Where the symbols take the states:
vov: tu>nub, bo>rig, li>tum, pe>nov
res: tu>nov, bo>vil, li>rel, pe>tum
sar: tu>tiv, bo>zad, li>sez, pe>ner
rer: tu>ped, bo>dag, li>fov, pe>zom
zul: tu>rel, bo>goz, li>mot, pe>det
rig: tu>ded, bo>piz, li>res, pe>vov
pom: tu>div, bo>mig, li>dep, pe>tup
nel: tu>pom, bo>div, li>pum, pe>buf
dep: tu>gaf, bo>buf, li>ded, pe>siv
nos: tu>buz, bo>feg, li>vir, pe>geb
sez: tu>fam, bo>dus, li>geb, pe>buz
feg: tu>sez, bo>fam, li>ker, pe>nos
nik: tu>tav, bo>rup, li>dag, pe>mon
bek: tu>mon, bo>vak, li>miz, pe>dag
zad: tu>sib, bo>des, li>dus, pe>sar
buf: tu>tup, bo>nel, li>kan, pe>dep
mot: tu>fes, bo>dob, li>sar, pe>sib
dun: tu>kug, bo>bim, li>bul, pe>sot
kan: tu>siv, bo>pum, li>vov, pe>ded
tum: tu>sir, bo>res, li>bab, pe>goz
miz: tu>rer, bo>ped, li>mig, pe>poz
siv: tu>pum, bo>dep, li>nub, pe>piz
piz: tu>kan, bo>siv, li>vil, pe>rig
gub: tu>ker, bo>geb, li>gov, pe>bim
goz: tu>bil, bo>tum, li>dob, pe>zul
tav: tu>rup, bo>dof, li>zoz, pe>vak
det: tu>bab, bo>zul, li>sib, pe>fes
dus: tu>ner, bo>bar, li>nos, pe>sez
vak: tu>nik, bo>tav, li>ped, pe>bek
mon: tu>vak, bo>nik, li>rer, pe>zoz
zom: tu>miz, bo>rer, li>div, pe>gif
rup: tu>dof, bo>bul, li>bek, pe>nik
fam: tu>dus, bo>ner, li>mis, pe>feg
mis: tu>nos, bo>buz, li>bim, pe>ker
geb: tu>mis, bo>nos, li>kug, pe>gub
vir: tu>gub, bo>ker, li>sot, pe>kug
pap: tu>sot, bo>gov, li>tav, pe>bul
div: tu>mig, bo>fov, li>gaf, pe>nel
fov: tu>gif, bo>poz, li>tup, pe>div
sir: tu>res, bo>nov, li>zul, pe>bil
ner: tu>bar, bo>sar, li>buz, pe>fam
mig: tu>fov, bo>gif, li>buf, pe>pom
dag: tu>zoz, bo>bek, li>poz, pe>rer
sib: tu>des, bo>mot, li>ner, pe>tiv
vil: tu>vov, bo>nub, li>bil, pe>res
gif: tu>poz, bo>zom, li>nel, pe>mig
des: tu>mot, bo>fes, li>bar, pe>zad
sot: tu>gov, bo>dun, li>rup, pe>tar
poz: tu>zom, bo>miz, li>pom, pe>fov
bab: tu>zul, bo>rel, li>des, pe>dob
gaf: tu>buf, bo>tup, li>piz, pe>pum
zoz: tu>bek, bo>mon, li>zom, pe>ped
dob: tu>det, bo>bab, li>zad, pe>mot
tup: tu>nel, bo>pom, li>siv, pe>gaf
ped: tu>dag, bo>zoz, li>gif, pe>miz
bil: tu>tum, bo>sir, li>det, pe>rel
fes: tu>dob, bo>det, li>tiv, pe>des
bul: tu>tar, bo>pap, li>vak, pe>rup
buz: tu>feg, bo>sez, li>gub, pe>mis
nov: tu>vil, bo>vov, li>goz, pe>sir
pum: tu>dep, bo>gaf, li>rig, pe>kan
dof: tu>bul, bo>tar, li>mon, pe>tav
bar: tu>sar, bo>tiv, li>feg, pe>dus
gov: tu>dun, bo>kug, li>dof, pe>pap
nub: tu>rig, bo>ded, li>sir, pe>vil
kug: tu>bim, bo>vir, li>tar, pe>gov
tar: tu>pap, bo>sot, li>nik, pe>dof
ded: tu>piz, bo>kan, li>nov, pe>nub
rel: tu>goz, bo>bil, li>fes, pe>bab
ker: tu>geb, bo>mis, li>dun, pe>vir
bim: tu>vir, bo>gub, li>pap, pe>dun
tiv: tu>zad, bo>sib, li>fam, pe>bar

The rows follow the links: the fewer symbols apart two states are, the more alike their rows tend to be.

Each row is also shifted at random along 2 hidden directions that mean nothing.

Some states, each with a row of numbers:
dag: -790 -41 511 -238 221 -100 -205 -376 80 93 -77 237 145 -140 41 -125 -187 186 -141 -102 -83 301 -48 -540 -33 -247 128 235 -314 61 -185 140 167 -159 -198 -161 174 -41 -330 -58 144 -267 -111
ner: -412 165 349 299 -144 129 23 -304 27 -178 97 197 36 11 70 155 174 -50 -120 -25 25 -201 -164 -414 139 39 -35 -102 288 -91 60 -23 -11 52 16 108 -249 121 180 41 -215 90 139
piz: 1246 -145 -306 -172 -68 -52 247 261 -170 200 -79 -190 -110 68 -158 3 -30 -171 127 198 74 -45 95 371 -171 190 -119 -162 21 56 131 -173 -199 124 92 -37 132 -100 93 31 104 187 -51
vir: -259 187 55 247 27 75 -251 -77 187 -237 117 68 64 -18 171 3 104 154 -86 -223 -66 -6 -82 -85 185 -164 112 117 33 -86 -105 170 197 -93 -25 114 -190 125 -41 -19 -153 -147 75
tup: -202 -183 362 -370 99 -143 102 -272 -102 273 -130 147 51 -78 -145 -93 -218 -35 -40 136 -11 192 20 -357 -213 5 -39 45 -240 116 -28 -48 -99 -2 -98 -209 284 -145 -179 -23 218 -21 -142
mot: -276 54 46 163 -188 81 173 -52 -88 -34 43 20 -52 64 -40 107 138 -178 -28 119 51 -219 -76 -51 31 176 -124 -205 268 -34 143 -128 -152 140 84 86 -140 65 243 33 -129 211 99
pap: 533 124 -231 175 102 34 -280 171 199 -223 72 -99 30 -5 184 -40 40 225 25 -247 -87 58 14 235 172 -195 170 195 -80 -61 -125 192 234 -125 -39 76 -129 92 -98 -33 -106 -207 31
bek: -251 19 529 -142 199 -58 -241 -416 104 18 -17 265 155 -117 63 -90 -148 210 -155 -156 -87 252 -59 -582 29 -225 130 227 -260 14 -194 170 182 -141 -171 -133 118 -14 -280 -53 77 -250 -77
kan: -458 -230 -375 -313 7 -114 246 323 -172 288 -156 -232 -119 39 -207 -82 -160 -122 170 229 54 64 143 438 -241 142 -99 -97 -142 112 76 -132 -202 84 47 -106 274 -171 -22 -11 220 119 -130
nel: 1478 -139 -169 -249 54 -83 60 176 -82 170 -89 -130 -46 1 -85 -88 -108 -4 82 80 13 108 107 199 -132 28 -27 18 -143 59 20 -42 -56 5 3 -85 174 -113 -83 -22 163 -6 -96
dof: -831 44 -64 -17 189 -35 -286 60 158 -60 10 -25 76 -56 118 -109 -77 234 -2 -203 -94 201 36 76 64 -231 165 248 -205 8 -163 212 225 -168 -92 -16 35 24 -254 -50 26 -281 -43
res: -255 -73 306 -128 -121 -36 285 -228 -201 170 -75 140 -19 19 -180 80 -13 -218 -42 236 78 -111 -50 -338 -152 205 -164 -186 139 38 128 -207 -236 146 9 -97 71 -46 147 31 38 234 -16
det: 493 50 353 157 -217 83 254 -310 -99 -28 50 196 -7 26 -68 157 162 -232 -114 146 81 -262 -129 -402 6 194 -166 -229 313 -56 151 -167 -177 156 46 40 -133 38 259 59 -136 236 95
poz: 380 -138 -362 -231 170 -121 -88 337 29 124 -67 -201 -34 -20 -34 -138 -170 120 129 -35 -47 242 164 406 -87 -109 82 156 -281 74 -67 87 75 -107 -22 -91 214 -96 -197 -45 188 -163 -138
sar: -750 80 -411 252 -133 81 75 322 -15 -133 69 -194 -95 96 36 72 165 -88 95 -7 26 -199 5 437 91 137 -50 -154 223 -52 107 -61 -46 54 110 141 -188 67 204 35 -136 135 97
nos: -1477 163 418 210 -31 86 -153 -362 109 -164 89 232 95 -23 138 55 83 90 -166 -160 -35 -55 -131 -458 157 -102 73 51 88 -73 -87 101 139 -49 -70 70 -173 106 18 -16 -144 -86 83
gub: 116 150 -489 321 10 80 -217 372 175 -257 129 -220 -30 40 193 -2 134 144 79 -201 -49 -60 16 509 214 -99 123 97 63 -93 -58 141 200 -82 79 168 -223 108 35 14 -185 -134 102
vov: 507 -107 129 -137 -122 -29 284 -101 -202 184 -64 44 -53 33 -148 59 -23 -206 -3 233 92 -95 -6 -107 -159 219 -175 -201 99 57 142 -196 -210 140 43 -66 91 -77 138 22 68 222 -28
vak: 167 12 36 -45 180 -52 -254 -33 138 -67 -8 31 72 -76 111 -109 -96 223 -16 -185 -67 187 16 -52 70 -219 159 238 -229 11 -165 184 203 -136 -95 -46 47 6 -230 -30 39 -245 -45
dus: -8 176 32 356 -153 125 -30 -97 51 -216 105 72 1 49 93 127 204 -49 -91 -56 6 -220 -108 -100 181 65 -22 -92 290 -94 59 -15 46 54 68 167 -281 126 210 22 -226 77 143
sir: -453 -90 155 -116 -125 2 289 -141 -182 176 -72 72 -28 27 -162 60 2 -200 9 243 73 -95 -14 -151 -158 213 -164 -184 108 36 144 -192 -236 176 42 -56 63 -78 151 46 56 237 -11
zoz: -122 12 711 -149 202 -64 -220 -568 107 37 -15 370 163 -149 53 -73 -168 212 -195 -136 -100 243 -98 -792 25 -232 118 243 -256 42 -181 163 171 -138 -195 -151 126 -8 -295 -43 80 -263 -72
bim: 837 159 -811 325 24 65 -234 640 193 -302 138 -396 -93 95 218 -28 138 154 154 -267 -50 -75 85 824 233 -108 149 92 69 -119 -53 188 205 -99 93 200 -223 115 41 7 -177 -163 95
buf: 101 -254 -680 -346 93 -152 131 581 -123 248 -126 -389 -132 41 -146 -144 -183 -37 251 134 32 148 232 758 -219 68 -25 5 -226 112 48 -66 -117 14 74 -83 272 -162 -102 -15 234 31 -137
pom: 277 -154 104 -321 125 -114 31 -32 -79 212 -113 17 25 -37 -96 -94 -183 25 34 87 -10 205 68 -73 -155 -33 7 79 -229 102 -48 -15 -44 -28 -58 -153 268 -125 -181 -31 224 -57 -122
siv: -564 -212 -75 -367 26 -119 209 102 -189 273 -156 -69 -28 -9 -190 -64 -176 -112 81 216 64 96 112 116 -232 103 -100 -71 -146 126 46 -132 -197 75 -6 -163 286 -155 -44 -11 239 104 -133
rig: -572 -171 425 -295 -58 -85 276 -310 -197 263 -111 180 19 -23 -188 18 -119 -174 -60 242 51 22 -20 -418 -241 142 -141 -122 -18 91 86 -172 -225 131 -32 -168 212 -106 26 4 168 179 -69

In each set, the symbols that take the first to the second take the third to the fourth, perhaps in another order. Give the fourth.
Answers are names.
354 81 -139 114 134 7 -296 134 176 -160 53 -75 47 -35 172 -68 -6 192 8 -229 -66 119 14 157 143 -209 135 204 -118 -49 -134 197 227 -144 -56 48 -55 71 -149 -18 -44 -255 11
: 402 107 -127 144 116 19 -281 98 203 -181 78 -55 55 -34 155 -43 10 206 0 -236 -77 93 10 121 173 -203 170 183 -89 -48 -139 194 239 -156 -37 62 -95 59 -146 -17 -60 -211 5
:: -1280 115 -483 230 15 70 -165 370 130 -194 92 -213 -39 34 129 -4 100 88 117 -173 -42 -35 47 484 167 -78 101 72 53 -94 -35 122 164 -76 36 156 -166 88 27 13 -112 -85 73
: nos

527 -116 -385 -60 -157 -6 296 322 -171 113 -39 -205 -150 91 -138 59 33 -221 143 230 91 -161 84 451 -129 251 -161 -233 140 24 188 -207 -232 147 141 17 36 -70 221 23 39 256 4
: 454 -117 110 -169 -109 -26 282 -62 -196 199 -82 28 -62 19 -166 53 -16 -191 17 242 87 -61 19 -64 -176 189 -159 -187 60 58 131 -188 -235 146 46 -81 116 -90 117 26 78 223 -21
:: -643 -208 195 -367 40 -125 177 -140 -162 292 -154 65 0 -40 -195 -67 -190 -85 14 213 27 129 65 -186 -234 62 -97 -38 -183 128 32 -128 -178 60 -57 -184 280 -148 -109 -5 250 75 -135
: tup

266 224 58 376 -117 154 -135 -100 141 -286 133 62 25 29 150 94 200 20 -92 -143 -27 -173 -119 -110 220 -34 40 -18 226 -102 -3 87 98 -22 32 185 -287 171 142 22 -230 -10 154
: 289 182 -343 361 -28 111 -175 245 159 -277 128 -130 -17 63 177 59 163 99 35 -196 -18 -127 -27 343 235 -85 91 38 130 -98 -31 126 171 -67 40 195 -266 149 69 11 -194 -96 122
:: 182 -14 52 52 -198 45 262 -69 -138 58 -1 40 -64 57 -100 106 82 -219 -21 197 76 -197 -30 -77 -63 229 -184 -232 239 -7 159 -200 -217 158 91 30 -56 -16 245 38 -53 268 54
: det

109 -73 80 -55 -157 -10 277 -62 -178 131 -54 18 -67 55 -145 62 22 -208 6 231 82 -135 -22 -80 -130 217 -164 -219 141 45 148 -195 -220 158 67 -39 32 -45 192 38 41 242 7
: -1488 -59 -96 -10 -141 22 245 76 -134 55 -11 -58 -82 62 -108 66 33 -171 53 173 73 -147 11 110 -78 192 -145 -195 126 16 141 -164 -182 126 98 -5 -10 -29 183 29 -5 211 -2
:: -185 -127 -153 -284 221 -125 -123 165 39 132 -98 -107 27 -43 -17 -156 -198 147 74 -43 -40 267 134 189 -106 -140 91 184 -325 62 -113 95 73 -114 -94 -123 243 -111 -262 -41 221 -182 -133
: nel

431 -200 -280 -303 52 -113 137 275 -144 240 -108 -195 -65 -15 -142 -87 -164 -56 131 149 29 115 140 351 -198 67 -58 -44 -178 97 45 -104 -128 35 14 -108 245 -155 -62 -18 211 61 -124
: -139 -183 142 -367 115 -139 57 -88 -94 255 -144 34 12 -70 -133 -109 -198 15 8 97 -4 194 84 -122 -198 -25 -9 77 -250 111 -36 -36 -63 -16 -58 -193 297 -130 -180 -26 219 -35 -159
:: 56 30 -140 151 -179 85 222 94 -110 -26 13 -63 -89 80 -59 122 133 -204 30 149 61 -232 -26 152 7 220 -142 -232 261 -37 158 -159 -179 148 94 83 -126 32 278 50 -99 238 80
: zul

-262 191 4 324 -73 102 -143 -37 133 -266 136 44 24 2 145 83 150 62 -63 -161 -35 -124 -112 -59 212 -63 74 20 165 -93 -22 79 139 -48 9 154 -263 134 75 19 -200 -41 128
: -30 191 101 343 -140 134 -45 -111 86 -222 124 88 9 40 124 119 207 -19 -77 -80 13 -203 -124 -146 181 25 -9 -66 287 -114 39 15 38 35 48 150 -281 162 189 26 -262 48 145
:: -962 18 -610 164 -145 63 148 477 -60 -62 17 -314 -139 121 -21 49 124 -148 166 59 54 -200 66 659 20 172 -67 -175 207 -61 132 -97 -105 108 158 135 -112 21 226 47 -115 174 70
: dob

-646 -27 662 -70 -146 25 254 -534 -183 132 -37 336 47 -21 -146 132 29 -207 -164 216 62 -147 -136 -702 -111 200 -176 -209 186 26 106 -189 -217 152 -21 -69 4 -25 159 18 -18 235 36
: -39 35 149 115 -176 74 231 -173 -118 4 19 81 -25 62 -85 135 134 -204 -46 166 92 -233 -60 -161 -32 207 -155 -239 259 -16 137 -157 -160 154 81 42 -114 13 255 60 -94 239 72
:: -344 164 605 148 104 42 -300 -519 175 -172 86 354 167 -107 182 7 27 217 -213 -216 -94 82 -152 -694 160 -243 132 204 -61 -65 -176 174 246 -137 -142 20 -122 134 -154 -20 -118 -229 46
: bul

538 216 22 400 -113 145 -97 -85 109 -302 161 59 29 43 143 116 232 1 -68 -139 -3 -214 -128 -76 231 15 29 -63 270 -143 15 41 93 17 52 189 -323 165 181 26 -266 30 164
: 299 74 -437 100 130 8 -273 350 193 -149 56 -226 3 6 163 -102 5 209 64 -243 -64 107 75 478 143 -189 174 196 -152 -44 -116 210 246 -165 -15 82 -66 43 -146 -28 -34 -245 7
:: 883 -162 -491 -174 -66 -39 263 434 -170 197 -89 -281 -142 63 -151 -17 -53 -184 177 222 75 -53 139 564 -161 218 -125 -170 23 58 138 -173 -217 113 109 -38 158 -122 122 24 113 182 -85
: dob

-612 -138 248 -176 -110 -42 272 -205 -192 208 -84 117 -2 -20 -184 45 -49 -213 -17 247 68 -60 -32 -274 -184 202 -172 -170 65 68 128 -175 -242 133 25 -100 123 -86 99 17 91 237 -36
: -62 -97 46 -92 -141 -9 279 -32 -194 141 -65 17 -62 25 -148 81 11 -214 33 238 66 -108 -1 -43 -137 224 -160 -226 125 31 157 -197 -230 153 68 -33 50 -59 184 27 25 235 6
:: 260 156 -26 332 -185 154 51 -41 26 -199 124 26 -28 66 94 129 214 -100 -49 -33 16 -260 -110 -25 142 107 -47 -150 311 -108 90 -46 -18 63 75 160 -292 141 230 27 -223 140 141
: dus

328 -193 -421 -253 -47 -78 257 373 -187 217 -114 -252 -117 62 -192 -62 -82 -157 159 209 71 -1 133 486 -181 195 -105 -120 -38 69 110 -149 -202 86 86 -60 200 -139 58 -10 169 163 -88
: -22 -53 -188 21 -173 26 255 131 -133 63 -16 -99 -87 64 -114 94 86 -210 62 187 80 -185 5 203 -85 241 -144 -220 204 -3 169 -189 -216 163 113 40 -47 -16 241 28 -34 266 47
:: 698 -48 26 -5 -181 39 273 -33 -175 97 -9 27 -79 51 -140 96 58 -235 5 220 85 -203 -47 -14 -116 231 -173 -242 233 -10 168 -205 -230 180 81 29 -29 -26 217 55 -24 255 49
: zad

390 -30 93 -145 183 -60 -215 -44 106 12 -43 30 63 -66 38 -115 -119 178 -20 -134 -71 214 20 -79 -7 -196 124 202 -256 35 -140 148 169 -120 -111 -79 127 -27 -240 -42 91 -217 -75
: -421 -42 -70 -172 203 -103 -227 76 103 44 -40 -38 37 -73 50 -141 -152 204 17 -145 -84 253 76 89 -19 -205 126 238 -313 43 -151 148 156 -144 -95 -84 167 -50 -266 -55 150 -249 -97
:: 555 83 5 223 -241 116 211 -36 -102 -74 62 45 -56 59 -36 155 168 -209 -45 129 70 -276 -88 -57 34 215 -125 -224 322 -58 155 -163 -157 146 97 104 -184 58 292 62 -164 248 127
: dob

71 -217 -246 -345 68 -126 150 226 -139 258 -132 -156 -68 -5 -163 -80 -161 -74 110 141 36 137 141 292 -226 63 -71 -8 -186 122 35 -84 -124 24 14 -122 285 -160 -79 -24 237 46 -138
: 687 -173 -25 -261 -15 -72 192 41 -143 229 -112 -53 -19 -5 -153 -43 -134 -112 58 179 58 35 66 42 -199 112 -96 -71 -78 73 68 -130 -179 70 11 -138 197 -123 -5 -12 173 108 -95
:: 490 -3 -103 109 -206 75 264 74 -145 17 -8 -43 -73 76 -69 110 134 -221 27 170 89 -232 -29 109 -34 238 -146 -248 254 -25 166 -183 -198 172 120 69 -91 24 264 49 -71 260 61
: det

-466 -201 281 -380 26 -122 191 -213 -170 292 -141 112 16 -55 -193 -69 -175 -85 -17 192 31 113 16 -310 -222 81 -83 -31 -164 127 44 -127 -189 77 -58 -193 263 -141 -82 -24 220 80 -126
: -73 -173 365 -364 85 -125 116 -286 -122 263 -135 158 60 -76 -151 -65 -198 -48 -28 165 11 180 23 -375 -205 8 -63 28 -200 102 -19 -72 -111 35 -82 -201 279 -130 -147 -33 225 17 -129
:: 977 230 57 373 -53 140 -216 -91 194 -321 155 74 52 15 187 64 197 105 -80 -197 -46 -158 -117 -121 241 -112 95 27 197 -129 -53 117 199 -61 1 187 -300 179 80 8 -259 -78 143
: nos

879 235 353 287 49 89 -275 -311 202 -258 119 235 126 -43 191 42 100 181 -164 -246 -61 -26 -133 -441 236 -193 131 125 55 -105 -109 162 222 -118 -79 90 -224 165 -53 -7 -187 -195 94
: 168 77 -243 102 135 -4 -294 212 181 -132 51 -117 33 -14 149 -85 -27 206 34 -233 -72 119 50 267 149 -196 187 215 -143 -27 -156 193 232 -166 -38 55 -43 50 -175 -11 -23 -227 8
:: -866 -236 -462 -419 190 -187 9 446 -55 260 -149 -310 -77 -4 -112 -178 -243 63 193 58 -11 268 197 560 -208 -71 48 121 -373 134 -51 3 -22 -56 -11 -164 354 -185 -228 -30 292 -112 -188
: gaf

-805 -60 232 -70 -147 -4 258 -193 -182 123 -47 95 -29 8 -136 91 30 -188 -52 207 69 -137 -51 -278 -117 203 -166 -212 154 20 136 -181 -223 147 35 -51 29 -43 152 18 19 250 36
: 452 23 304 99 -194 63 249 -261 -135 22 5 174 -24 49 -77 146 113 -225 -75 186 80 -229 -95 -343 -41 210 -169 -218 268 -14 164 -188 -203 169 41 47 -109 28 247 56 -94 258 78
:: 606 -180 -785 -272 151 -116 -12 680 -10 167 -97 -437 -124 43 -63 -174 -169 56 264 31 -6 196 243 878 -136 -26 47 84 -271 86 -19 30 -4 -60 38 -49 238 -149 -146 -27 222 -86 -133
: pom

